Each row is followed by its class.
[  -6  214 -112  -21  -68  155  187  -98    9  -34   64 -190  145  374
 -447 -227   31  -64 -204 -153 -221   62  -26 -166 -414  268 -108 -157
  -65  137  333  480    4  -81  -43  -32   45] | pef
[  65  -80   91   66  -70   55 -189  277 -268  -33  -41  143  -11 -155
   15  165   76  120   86   21  193   41  173   60  164  -32 -128   25
  166   88  203 -160   73   68 -134   87  -25] | Boz
[  22   86  -25  -63  105  161  148  -37  -43  186  268 -156  150  179
 -367 -151   86  129 -175  -58 -246   -5   -5 -128 -217  146 -191  115
   42  236   84  153   54   67   58   -2  -90] | Biz
[ 280  -20 -266   47  -29  190 -535  430   90 -307  -86   33  327 -356
  288  -77  241 -146  191 -133   53  -17  -19  301 -274  185  294   57
  112  255 -152 -188   88 -122 -211  479   79] | dubi
[-499 -243   86  154   37  -46  324  213 -172 -235 -282 -350  203   24
   27  -38 -400 -170 -503 -329 -365   73   94  217 -188 -190  201 -136
 -154  194  145  144  216  525 -108   89  281] | Biz
[ -30  174  -45  113  -49 -122 -172  -82   89 -280   15  132  -24  159
   48 -142  -51   29  -94  -24   97   76  232 -152 -131   16  -99  -58
  -91  -27  180  153   55   29  -27  -25   67] | gop
[  32   95  -45  -49   14  177  118  -49  -44  165  345 -117  118  149
  -97 -192  211   79 -211  -34 -222  -43   -4 -150 -167  176 -196   46
   76  165  223  257  109   -9   32 -103  -59] | Biz
[-224 -339   96 -139   -3  101  101  292  -28 -141  -29 -372   88  -51
  -69  -55 -149 -383 -341 -129  -76 -194  121 -383 -505   21  626  340
 -243  341  320  309 -209  334 -364  -60   73] | gop
[ 288   49 -172  -62   75 -172  338  568  394  426  179 -391 -224  255
 -585  337  -89  494  124 -538  270  282  174   99 -267  -56  286  205
   88 -461 -589  424 -261  199  -79   64 -108] | Biz
[ 138  132 -370 -250 -342  504   61  235 -150 -262   82  147  -91  145
  134 -100  163   41  -58  114 -133  218 -248  368  -43  112 -523 -196
  438   47   51  163  294 -260 -469  -77   62] | Biz
[ -18  164  -30  -20  119  158  199 -148  -54   35  188 -145  248  233
 -195 -210   80   93 -230  -99 -262  -36 -113  -86 -196  152 -150  -10
   11  168  166  219  129  -66   76  -81  -16] | rimor
[ 161  -99   93   70 -166  121  112   61  102  285  717 -267 -128  160
   -3 -175  412   17  -45  -36   31 -220   82 -349 -137  210   -6  202
   64  114  149  222 -206  234  225 -129  146] | pef
[  51 -342  331 -431  323  252   61  198  111  -94  -32  190  323  142
 -122   74  -26  296 -220  -65  -20   90 -394  244  -10   64  700 -260
  185  148  -62 -155 -295  -23  -90  346  249] | dokiz
[ 489  169  -85  381  388  294  -19 -123  165  326  228  -72  -57  357
 -614   95  291  151  626 -309  259  -68   33  -89  168  161  146  275
   23   25 -516  -43 -305  202  311  543 -210] | lamov
[-302  113  254  362 -103 -276  -32 -110 -144 -411 -268 -317  -80 -103
  409 -219  -78  -30  -46 -111  -57   47  269 -210 -201  147  -32  -90
  -67  -58  328  -65  156  -25   44 -489   34] | deta
[  25   78   34   32   14  147   -9  -46   -5   96  171  -86  142  141
 -138 -195  127  109  -41  -18 -230  -43  -20 -147 -154  131  -71   64
   -1  163  114  127  149  -80   52  -26  -95] | lamov
[ 120  197  -59   64   -6  131   12 -153    8  116  187  -99  107  122
 -129 -224  190   44   67  -84 -137  -51  -52 -132 -152  166  -69  106
   -1  150   69  159  -24 -112  -19   12  -92] | gop
[  43  163  -47   51   73  162   71   20   34  130  189 -107   78  195
 -326 -152   58  187 -150  -79 -181   -3   -1 -164 -230  167 -125  155
    4  200   19  205  107   21   48  -33 -100] | pef
[ 170  159 -175 -733   35  316  -82  -91    5 -160  173 -109  126  -25
 -586  -15  -59 -192 -236  101 -202   76 -429  246 -223   59  102  -62
  -13 -155 -219 -363 -330  -15  231   -7  -50] | Biz
[ 184  207   45  210 -374   68 -292 -255  -42  -50 -102 -220   -3   66
  169 -254  271  -43  194   23 -106 -218   37 -254 -255   74  407  164
 -175  120  229  274  -67 -115 -171  -51  130] | dubi
[ 407  574 -336  177 -112  123 -179   52 -261 -302  167  166  -58  292
 -109  -40  -31  167 -353 -148  318    0  147  418   65   11 -545   37
  489  147   59   -3 -126  302  163  279  112] | gop
[ 118  -94   13  321 -242  -56  -17  161 -214   69   95    5   51  -84
  -53   65  -34   31  117 -176  231  -28  208  172  201  -71 -260   22
   81  180  153   69  -51  112  -34  223 -102] | rimor
[ -60 -199  -72  -31  -15 -235  208   16   80  -91  105 -248  -46  180
    3   -9 -173  -95   84 -167  134  121  122   49   60  -44 -131  -62
  -88 -241  -31  265 -122  -45    5 -167   42] | deta
[ 228  416  217 -450 -117  378   78   30  -81  262  257 -248  370  103
  144   77  549   -8 -305  178 -377 -194 -208  144 -133  -24  114 -248
  322  -16  181  -22 -127 -134  -59 -290  336] | dubi
[ 288  294 -117 -363  244   20  448  551 -290   85  148 -200  197   70
 -178  112  -52  218 -520 -305  -99  196 -334  516 -332  306 -331 -238
  504   95 -148   83 -196 -344 -204   11 -155] | dubi
[ 245   47  161  -93 -523 -116  149  324 -458  313  182 -183   72  222
 -295  498  133  201 -390 -137  425  136  194  172  108   10 -361  -16
  437  -45  260 -163  -53  370  -45  -15   76] | deta
[-172  337 -143  347 -178  101  464 -435 -601 -167  178 -272  182  557
  -39 -140  231 -474 -449 -283 -241  -98  -38   27   45   29 -532 -454
  -88  -31  565  275  129 -215  -78 -234  184] | Biz
[ 131 -368  225 -414   12  -83  149  237 -117 -281  135   41   65 -292
  720  333  144  150 -362  102   65  132 -109  179  -37   60 -177 -285
  120 -162  307 -242   83 -206 -255 -279  128] | zutod
[ 190 -251  174  197 -135  -52 -152  192 -158  -91 -176  125  126 -202
  107  236   -2   11  228  -62  278  -49   29  316  303  -83 -108  -66
  108   91   23 -256  -45  -73  -39  329  -76] | lamov
[ 170   78   73   60 -231  -80 -216  113 -219  139  124  104  -17 -128
   89  109   83  117  100   30  182   39  187   18   62    9 -260   38
  135   57  342 -191   84  111  -57  -43  -12] | deta
[  88 -348  124 -242 -346  140  -65  154   95  290  362 -261 -432  -55
   28  172  231   48  192  106  219  150  213 -426  137  170  324  228
   51 -278   22 -150 -314  365  163 -205  -63] | Biz
[  64  113   47   17 -136 -103   23  -59 -124 -227   70 -160  -36   56
  127 -143   -8  -15  -47  -29   -2  -45   89 -127 -129   50  -50   46
  -90  -41  237   40  -40   10 -106  -86   28] | lamov
[ 128   73  212  456 -188   23  228  152 -165  335  354 -748 -405  256
  376 -381   -9  111  -56 -434 -899   34  133 -357 -528  371  753    1
 -766  170  210  433 -203  119 -333  -39   18] | rimor
[  64  -13  -64  -31  111  166  133    4   23  219  260  -99  131  195
 -339 -119   92   89  -96  -81 -145   -2  -20  -84 -137  148 -191   73
   78  226   31  303    8   17  119   22 -114] | deta
[  36  -87   67   37 -196   25 -143   35 -151 -259    2   77  105    1
    4   61   49  -25   19  -11  313   25  141   25   83 -104 -107  -25
  119   14  213  -87   68   46  -54  -47   13] | zutod
[ 230 -161   79  172  114  490  -25  627 -158  199  208  487  113   55
  -63  228  361  203 -255 -239 -193  189 -185  526  335   51 -339 -323
  189  317 -191 -187  175   33 -172  511  -52] | pef
[  79   -1  -46  -86  134  138   91   82   44  103  168  -48  132  189
 -331 -142   74  133  -37  -57  -64   -9  -56  -52 -112  114  -70  111
   74  153  -51  214   73  -17   21   41  -98] | zutod
[ 115  -27   38   51  -87  -81 -199  127 -140 -136 -114  107  -18  -85
  207   80    0   -2  213   26  189   -5  125   29  117  -18  -49   -1
  109  -28  207 -164   27  -71 -115  154  -58] | gop
[ -88  -88 -152 -342  353  227 -437 -219 -191 -103  172   73   26   -5
  240 -131  244 -145  -31  360 -286  102   50 -170 -104  390 -167  -88
  144  204  258  -73  161  -89  142   27   21] | zutod
[ 179  575 -157 -318   16 -164 -343 -208   30 -296  205  221  -48  -33
  -24 -253   18  -64  -62  201  211  -27  161 -355 -126  104 -152   66
  122 -240  376 -227 -227   98  435  112 -106] | pef
[ 246  647 -238  255 -225  419  -58 -292 -478  -93   69  227   -7  314
  287   17  685 -115 -294  -16  392 -379 -108  -74  416   30  -46   92
  501  -10  440   15 -241  -33  -99  132  378] | dokiz
[ 248   85  226  197 -140  127 -350  -33  -71    3   99  -19 -172  116
  134 -284  125  -70  126  -99 -187 -109  -38   81  203  322   83   -2
 -167   73  188  201 -368  -78  167  344 -187] | Boz
[-111  196   -2   98 -286 -147  286 -346 -177 -239 -164 -111  -49  206
  195 -203   96 -323 -323  -29    5  -81  172 -313   42  -75 -564   36
  148  -83  659  -28  -91   -8  170 -349  -62] | dubi
[ 430  132  120  345 -648  197 -122  -19  -66   53  278 -350 -193  207
 -191 -191  371   89   78  -59   12 -308   55 -118 -131  248  140  264
  -42  110   87 -134 -101  197   94  149  -15] | zutod
[ -70  638   23 -304  -12   -3 -108  -55 -285 -376  -76  287  266  129
  -87 -181  -61   71 -549  -33  178  332  -34   79 -253    2 -439 -256
  434   99  394   31   58   -9  -26 -593  128] | gop
[ 229 -308 -397  -67 -159  253  319  783  -49  479  494   50  120  113
  120  299  196  -12 -360 -334  -51  423   64  274   55  295 -440 -185
  181  267  -30  396   31  104 -321  452   42] | rimor
[ 291  499   -3  207 -305 -159 -390 -451   -1 -404  152 -385   47  276
  376  118  128 -371  207  105  251 -377  319 -321 -193  -78  -30  354
 -164 -410  267 -574  151   -3  222 -157  -63] | rimor
[  -2   10 -206  110 -118  -95   26  -86  -95 -313  -29 -118 -126   76
  171 -166  -39 -101  202 -143  172  111   79    9   81    7  -25  -11
  -50 -172   19  171  -65  -63 -163  -36   74] | Biz
[ -24   86   44  -23   12  -92   55 -233 -127 -195   39 -145 -132  134
   24 -131 -113   94  -99  -47  -28   45   71 -127 -103   14  153  -29
  -77  -67  179   78 -179  173   38  -51  139] | Biz
[ -33   37  -86  -13  -38 -194  125   -8   47   82  143 -272  -32  154
 -144  -32 -122   33  -42 -166   90  129  226 -189 -117   64  -20  168
  -40  -86   27  149 -167  147   62  -21  -63] | dokiz
[   8 -127  176  462  -42  182 -150 -152   80 -173   50  -85 -126  170
 -263   -2 -311   10 -132  -96  241 -319  333 -183  178   37  380  374
 -342  161  258 -200  -20  722  213  264  -68] | dokiz
[ 340  359 -180  367 -305  -24  -88 -231 -346   59  -26 -284 -260  104
  338 -200  326 -185   55 -161 -177  -36   72 -370 -165  397  263  178
 -297   26  162   55  -47   40  -74  239 -189] | Boz
[-117 -114 -221   78  159   85   -9  165  437 -184  -75  -13  234   20
  229 -139  -26  -82 -245   49 -169   33  166 -319 -313  430  299 -103
 -178  130   53   86  349 -136   52  177  -29] | deta
[ 119 -235   74  193  -72  -71  -96  -11  -24  -63   99  -74 -119  272
  -47   72   29   46   52  -52  244  -61  205 -116   91   90    9  171
  -89  -27  120  -35   49  133   15   38   15] | Boz
[  80   86  -36  -26   28  130   20  -79    5  174  283 -108   80  210
 -245 -161  146   78  -31  -62 -161    7   11 -133 -207  149 -139   88
    6  131  118  254   37  -75   20  -71 -115] | Boz
[-174  221 -123  134   38  150  -14 -309 -125  455  -27 -238  -43  -52
  -54   46  268 -225  377 -143   11  191  186 -360   55  -68 -305  399
  136   53   96   38 -125  208   38 -406  -41] | dubi
[ -61   56   49  -81  -49  -82  148 -155 -185  -96  150 -319  -78  125
  -18  -74 -128   20 -189 -130  -86   85   28  -70 -159   30    8  -37
  -98  -32  136  354 -259  129   18 -158  112] | gop
[  38 -117  111  171 -184  -66  -72  -25 -207   58    9  148   16 -126
   19   88   84   32  107    6  275  -45  171  -19  262  -82 -173   34
  132   59  315 -221    5  104   36   86  -56] | Boz
[  61 -177 -303  365 -212  230  148  412 -126  155  502 -130   40  201
 -191  -23 -111  320 -645 -194 -142  -27  163  -37 -396  343 -163  -37
 -119  510  264  771  332  -68 -181   31   40] | deta
[  76   65   33   14  -18  151   34  -42  -44  226  256 -202  107  163
 -199 -122  112   95  -28  -41 -219  -35   15 -159 -156  168  -71  136
  -25  202  104  151    7    7   37  -12  -81] | deta
[ 147  256 -162  125 -163   19  -94 -144  -82 -182   32    9 -246  149
  -35 -117   38   97  162  -56  216  -26   38 -156   17   23  179  132
  -33 -170   66  -26 -132  116  -33   67  131] | rimor
[ 119 -202  169   37 -287  -78 -106  235 -199  138   66  162  -31 -188
  164  144   46  219  133   43  221  108  152   69  243 -136  -22  -44
  182   84  130 -173  -30  127 -104  117   23] | lamov
[ 113  517 -300  122  -90   60  -55 -191 -272  356   23   59 -169  -55
 -211 -148  132  127   27 -265  -94  112  -49  -37 -261  182  -52   16
  145  165  311  594 -424  -67 -186  322  -38] | Biz
[  71  260  138  160 -436 -168   12  187 -265 -244  -76  -71  -19 -237
   68 -339  -52   90 -163    2 -244  -93 -111 -240 -343  245  -20  -74
 -439  117  416  169  226 -251 -188 -173  -49] | dokiz
[-212  378  -88 -449  175  -26   -5   29   -7 -699 -294  280  166 -122
  378 -333  154 -189 -387  169 -168   87 -215 -178 -363   66  211 -397
   54 -182  205  139  153 -211 -148 -109  232] | Boz
[  14  143  -94  -45  112  184  133 -131  -61  235  308 -153   96  242
 -308 -155  126  192 -204  -54 -264    5  -32 -153 -210  131 -131   81
   99  194   82  240   42   20  121  -38  -42] | pef
[  96  188 -145  124  -90  -59 -178 -184 -182  -64  105 -110 -170   70
  124 -147   56   38  116  -64  -44   36  118  -83  -48  138   12   31
  -83  -57  172   25  -82  -15  -54   66   38] | gop
[ 140 -456 -391  138  529  248  -39  489   61  239  202   60  150  110
   15  -72  237    1  628 -269 -198  147  -36  677  322  -52 -419  -37
  139  134 -419   60  543 -318 -459    3  -27] | pef
[  93  159    1  107   -9  148   14  -11   56  127  249 -115  126  188
 -205 -157  159  123  -48 -105 -104  -81   17 -111 -155  107  -19  150
   -1  123   13   82  102   28   52   34  -76] | zutod
[  93 -228  159  239 -173  -93 -162  392 -188  -22 -146  238    1 -127
  -38  172  -96   -7  174  -63  336    5  160  133  279  -82  -81   -7
   33  147  119 -141   46   53 -157  256 -128] | pef
[ 150  514 -180  358  226   28 -360 -129  -81  -10 -448  604  131 -290
 -236 -151   51  112  408 -137  257 -130  -39   -9  266 -178   11  170
  180  167  138 -223 -202  -55  199  625 -100] | gop
[  67  128  -48    9  -53  100   16   62   24  122  181  -38  152  132
 -242 -147  101  109  -95  -43  -91  -16   -5 -121 -179  124 -163  132
   73  173   58   79  139  -34   67  -37 -117] | rimor
[  80  144 -491 -607   19  270  243  268 -188  201   52   68   36  -57
   92   -4   87 -329  185 -132  -42  347 -159  624   68 -343 -391 -142
  633  -28   37  206 -138  256 -531 -110  232] | lamov
[   6   47   27   10 -263  -66 -118  315   41 -303   79   38  -22  -35
   36 -374   64  -64 -575 -101 -136  -31   68 -237 -481  313  313 -148
 -287  214  310  513 -101  -20 -136  -24   42] | rimor
[ -65    1  -81  -10   99  -25  223 -154  -44 -120  185 -202  -53  252
 -180  -86  -80  132 -198  -41   30  -41  111 -165  -47   68 -159  122
  -39  -52  120  233   29   91   34 -138   -6] | dokiz
[ 139  286   36  176  -53  157  162 -497   45 -164  263 -393  -66  546
 -303 -491  152 -276 -158 -162 -141 -428 -106 -146 -250  297 -173  138
 -104   87  433  542 -317   15  243 -228   53] | rimor
